Below are the code and all the weights of a small trained network. Each question names an input and a class and asks about switching units off, where a switched-off unit gives its printed mean instead of its output.

import numpy as np


def w(rows, s, z=0):
    codes = np.array(rows[::2]) - 128.0
    scale = np.full(codes.shape[1], s)
    scale[-1] = z or s
    return codes * scale


def f(y):
    return y / 2 * (1 + np.tanh(0.7978845608 * (y + 0.044715 * y**3)))


def log_softmax(a):
    a = a - a.max(-1, keepdims=True)
    return a - np.log(np.exp(a).sum(-1, keepdims=True))


def net(x, mask):
    res = np.array(x, float).reshape(1, 7) / 4 @ E
    y = f(res @ A[0][:, :-1].T + A[0][:, -1])
    res = res + np.where(mask, y, B[0][:, -1]) @ B[0][:, :-1]
    return log_softmax(res[-1] @ U[:, :-1].T + U[:, -1])


A, B = {}, {}
E = w([
[123,118,57,124,167,180,89,77,57],'x0',
[210,63,203,108,115,140,166,185,175],'x1',
[185,102,114,140,87,150,157,128,107],'x2',
[175,159,182,148,128,254,68,117,118],'x3',
[139,147,45,110,178,113,125,106,164],'x4',
[122,106,175,81,43,142,96,106,173],'x5',
[115,49,143,194,112,152,134,105,159],'x6',
],0.0088)
A[0] = w([
[146,150,113,151,121,132,133,143,125,47],'n1',
[184,35,48,122,150,174,124,108,118,99],'n2',
[128,128,160,154,118,128,136,91,126,3],'n3',
[120,181,121,134,90,141,118,136,122,72],'n4',
[147,131,172,164,191,197,112,124,80,120],'n5',
[137,138,125,140,150,140,128,135,99,97],'n6',
[118,154,123,127,112,110,143,101,103,55],'n7',
[139,124,163,152,171,184,115,130,90,105],'n8',
[120,158,105,80,193,106,119,136,132,188],'n9',
[169,129,169,129,132,154,128,124,150,144],'n10',
[84,127,99,96,85,184,76,90,103,62],'n11',
[103,135,116,109,97,171,98,101,105,181],'n12',
[144,202,3,113,181,132,120,121,108,100],'n13',
[157,141,136,143,128,128,143,140,136,62],'n14',
[109,158,120,87,187,101,119,122,134,49],'n15',
[212,134,204,116,154,188,114,141,189,122],'n16',
[80,84,152,168,130,153,109,114,189,61],'n17',
[161,31,105,120,137,103,153,145,137,86],'n18',
[141,132,140,147,159,161,126,140,81,132],'n19',
[171,123,178,107,109,154,123,131,133,131],'n20',
],0.021,0.0026)
B[0] = w([
[105,112,134,111,132,114,113,99,133,132],'n1',
[76,215,131,133,156,117,126,237,147,190],'n2',
[120,140,121,81,156,108,109,147,148,139],'n3',
[136,76,118,144,140,106,153,107,113,149],'n4',
[127,139,129,106,108,137,129,7,89,194],'n5',
[116,153,115,133,130,117,112,78,142,146],'n6',
[179,113,154,120,151,174,112,133,156,149],'n7',
[136,150,115,118,116,123,126,26,123,176],'n8',
[79,192,135,140,146,125,121,165,128,192],'n9',
[144,70,104,128,135,123,131,146,146,167],'n10',
[159,79,149,130,118,123,137,42,102,187],'n11',
[135,83,104,135,124,114,138,50,154,173],'n12',
[114,216,134,117,120,147,121,10,88,250],'n13',
[125,92,98,106,128,155,91,112,129,139],'n14',
[129,166,108,140,135,159,121,190,133,178],'n15',
[154,12,138,137,101,98,143,167,147,209],'n16',
[116,214,116,131,156,146,128,157,108,173],'n17',
[166,60,132,121,99,137,121,66,124,183],'n18',
[121,170,142,136,136,125,130,66,133,163],'n19',
[149,64,121,140,134,139,133,153,149,177],'n20',
],0.019,0.022)
U = w([
[177,6,165,119,100,113,143,70,100,255],'0',
[82,184,145,126,160,147,117,55,63,128],'1',
[58,148,150,150,194,132,114,255,160,23],'2',
],0.0069,0.00094)

Each question gives the input, the list of numbers given to net, and the class t.
The units are the neurons (one row each of A and B). Each row of codes is followed by its name. A weight is (code - 128) times the scale printed after its matrix; where a second scale follows, it is the last column's (A, B and U).
mask holds one flag per neuron, in row order. A switched-off neuron (its flag False) gives its mean, the last column of its row in B, instead of its output. The means were averaged over made-up inputs and are rounded, as every weight is.
A unit's drop is (log p(t) with every unit on - log p(t) with that unit switched off) / (log p(t) with every unit on - log p(t) with every unit switched off).
The circuit of an input: a set's keep is (log p(t) with only the set's units on - log p(t) with every unit switched off) / (log p(t) with every unit on - log p(t) with every unit switched off). Starting from the 12 units with the biggest drops (on a tie, the unit counted first), units are removed one at a time, each time the one whose removal leaves the highest keep (on an exact tie, the one counted first), for as long as the keep stays at least 0.8.
circuit, biggest first: the units of the circuit, biggest drop first
unit that matters most: the unit with the biggest drop
top k neurons: the k neurons with the biggest drops, biggest first
drop when u is switched off: that unit's drop, to one decimal
input [6,3,6,-2,0,3,-3], class 2: unit that matters most	n2
input [4,1,-4,-2,6,1,8], class 2: circuit, biggest first	(n2; n5)
input [1,5,-8,2,-5,-7,-3], class 0: top 2 neurons	(n13; n16)
input [-6,-3,7,0,-2,-1,-3], class 0: top 3 neurons	(n2; n13; n9)
input [-8,1,2,-7,1,0,-6], class 2: top 3 neurons	(n13; n5; n11)
input [-6,3,-6,-5,6,-6,3], class 2: top 2 neurons	(n13; n5)
input [-7,-3,-4,5,2,3,4], class 0: top 2 neurons	(n2; n9)
input [7,0,-1,8,-7,-1,4], class 0: top 2 neurons	(n16; n13)
input [-2,-3,1,-8,-8,6,-7], class 0: top 2 neurons	(n2; n13)
input [-4,1,2,7,2,-7,8], class 0: top 2 neurons	(n16; n13)
input [4,-7,1,-2,-7,1,0], class 0: drop when n11 is switched off	0.1
input [-5,-4,8,-5,4,-1,2], class 0: drop when n9 is switched off	1.0
input [-6,1,-5,0,-6,6,4], class 2: drop when n17 is switched off	0.5
input [-5,4,-1,1,-7,-1,-2], class 0: drop when n4 is switched off	0.0
